The rows lie along a hidden order. The number after each row says roughly how far along it the row is, from 0 to 20. A new part has a new order.
(in the rows, 128 means zero)
[138 139 109 122 207 143 129 149  86 104 139 177  79 168 144 131 177] | 0
[124 103 120 137  28 110 108 122 171 160 129 118 159 100 119 112 102] | 16
[135 139 109 122 198 137 126 146  97 108 138 170  91 140 141 130 159] | 2
[121 134 126 129 149 101 130 121 155 154 121 105 134 105 120 125  84] | 18
[120 113 126 135  52 106 114 114 174 158 120  91 164  92 115 118  86] | 20
[128 115 112 133  60 118 110 132 155 145 134 129 137 118 126 112 124] | 10
[124 134 117 129 154 103 125 124 148 153 125 118 130 105 123 124  96] | 15
[120  93 127 140   1 111 102 110 194 160 126  97 186  87 113 109  95] | 20
[122 134 118 128 164 103 124 126 153 150 125 116 132 107 124 124  97] | 15
[133 114 113 129  97 134 110 137 127 126 139 157 119 141 134 115 157] | 5
[122 137 126 128 163 100 130 120 156 152 121 104 130 101 121 128  86] | 18
[126 101 115 137   3 120 105 129 170 151 134 136 164 111 123 106 109] | 12
[122 117 121 135  87 107 119 119 167 159 126 112 151 100 117 117  86] | 17
[127 116 113 132  87 116 113 132 152 148 133 134 141 116 125 113 129] | 11
[125 133 116 129 148 105 123 130 146 150 128 127 121 115 126 121 104] | 13
[126 133 115 128 167 106 123 132 139 146 128 131 117 119 125 122 106] | 13
[121 121 127 132 102 102 120 118 167 157 122  99 149  99 118 122  85] | 19
[133 127 111 127 135 129 117 140 120 127 137 151 114 138 134 120 143] | 6
[132 131 107 125 144 126 121 143 117 124 135 157 104 144 135 123 141] | 5
[134 129 110 125 163 138 120 144 107 111 141 170  97 154 139 125 157] | 2

Part 2:
[138 118 120 128 248 132 117 160 210 135 163 128 127  85 134 139  75 132
  64 160 140 118 133 124 136 126 131 135  88 124  82 142 141 142 138 129
 127 122 114 120 180 173] | 12
[183 133 132 128 128 129 165 133 121 128 123  88 128  65 127 136 137 124
 128 125 121 130 125 152 114 123 126 122 105 131 203 126  97   1 123 127
 124 131 162 133 133 135] | 20
[126 135 130 129 125 128 130 128 126 154 129 128 129 143 141 126 131 129
 186 125 125 100 127 128 127  75 128 139 173 183 219 124  96 129 128 153
   1 129 130 130 127  90] | 17
[134  90 122 126 153 129 132 110 138 161 135 129 168 137 171 125 116 140
 128 133 135  85 149 145 122 127 133 140 146 125  63 179 126 128 135 129
 126 127 119  83 133 165] | 8
[ 99  98 120 128 126 130 119 120 138 148 122 128 127 143 129 137 113 131
 128 154 102 125 132 118 119 126 154 133  67 100  63 132 126 174 135 102
 126 123  93 121 133 115] | 4
[146 111 109 128 121 132 108 104 154 130 145 132 130 161 155 161 148  80
 130  83 150  95 137  29 143  60 128 143  93 118 114 137 124 128 147 130
 127 127 139 188 142 103] | 17
[112 129 142 114  60 125 145 141 104 118  59 128 131  97 131 111 139 113
 128 110 109 141 120 107 140 128 124 103 166 150 141  69 133 144 112 115
  45 111 207 143  81 123] | 0
[135  70 122  85 126 110  55  79 139 147 135 176 126 224 131 136 117 130
 134 133 137 125 107  70 157 119 129 133 111 123 124 131 127 242 191 130
 113 124 117 122 105 118] | 0
[189 109 110 153  67 127  76 109 128 130 131 131  95 166 133 152  88 125
 129 140 169 138 140  94 156 123 134 146  37 116 168 109 124 125 150 156
 126 115  98 148 128  97] | 12
[137 125 115 127 173 130 182 126 141  91 150 156 127 152  96 138 114 142
 129 169 108 159  80 158 135 142 130 121  93 123 121 129 135 190 136 140
 169 117 101 106 136  93] | 17

[142 147 138 131 136 188 120 132 154 140 117 142 201 126 141 154 149 122
 135 151 143 137 165 249 131] | 14
[152 150 146 127 132 141 137 124 147 131 137 128 148 128 143 125 130 141
 130 140 142 131 129 176 141] | 7
[153 145 144 132 137 157 123 133 147 134 131 134 183 129 141 143 137 131
 132 148 145 137 143 212 135] | 13
[140 139 130 137 133 143 166 142 155 133 138 133 161 128 138 155 143 135
 131 133 176 137 138 130 132] | 0
[146 140 140 129 138 172 134 129 146 134 131 135 170 129 139 137 136 133
 131 151 150 134 134 194 138] | 14
[145 151 143 131 135 147 129 131 141 136 124 136 178 127 141 144 143 124
 131 143 144 137 154 146 134] | 10
[142 140 154 132 139 180 136 136 153 133 134 136 193 131 138 141 137 132
 133 150 139 137 138 255 147] | 20
[143 146 153 126 138 160 120 121 126 138 117 140 179 126 139 135 144 120
 129 166 136 137 160 183 134] | 16
[139 133 135 131 133 147 161 133 146 131 140 129 139 130 136 135 135 141
 129 138 152 132 118 140 142] | 4
[138 149 146 132 136 148 132 131 137 136 125 136 164 128 140 145 141 124
 130 148 138 142 150 135 137] | 11
[133 138 132 136 134 146 169 139 142 134 136 133 152 129 136 148 144 133
 130 134 152 136 136 129 144] | 3
[150 155 164 128 136 160 122 125 137 136 123 136 184 127 145 133 140 127
 131 150 133 136 152 255 143] | 16
[143 136 141 130 136 150 147 129 138 130 137 132 151 130 136 133 135 135
 129 155 149 134 122 156 146] | 11
[147 142 156 131 136 143 143 131 142 129 141 131 168 131 139 131 130 137
 130 144 145 135 120 170 144] | 14
[127 145 138 131 137 211 124 134 139 143 116 143 190 132 142 152 157 120
 133 161 129 140 167 173 154] | 20
[155 123 157 128 137 138 165 126 145 119 167 119 128 136 135 105 109 157
 127 138 159 129  67 181 157] | 14
[137 149 149 135 134 137 147 135 142 133 135 132 165 129 140 138 135 131
 130 137 142 137 136 143 146] | 9
[129 139 128 136 135 164 157 147 149 137 130 138 170 128 136 167 158 127
 131 143 155 139 146 127 139] | 4
[138 149 142 129 132 171 127 128 150 139 121 136 176 127 145 139 142 132
 132 142 130 134 156 182 160] | 15
